x =
array([[117, 133, 125, 125, 119, 137, 118, 140, 138, 128, 128, 133, 138,
        143, 130],
       [142, 137, 135, 130, 137, 118, 132, 130, 117, 135, 121, 114, 126,
        126, 125],
       [121, 124, 136, 129, 129, 124, 126, 138, 132, 116, 141, 140, 132,
        141, 126],
       [132, 131, 150, 126, 130, 125, 128, 143, 123, 144, 119, 122, 131,
        126, 127],
       [124, 140, 120, 125, 132, 128, 119, 140, 125, 127, 125, 106, 131,
        122, 116],
       [132, 114, 140, 129, 119, 117, 123, 135, 121, 129, 125, 117, 135,
        110, 119]])
The entry just left of the largest entry -> 131
The entry just right of the smallest entry: 131
Report the minimum.
A: 106
The entry just right of 150 is 126
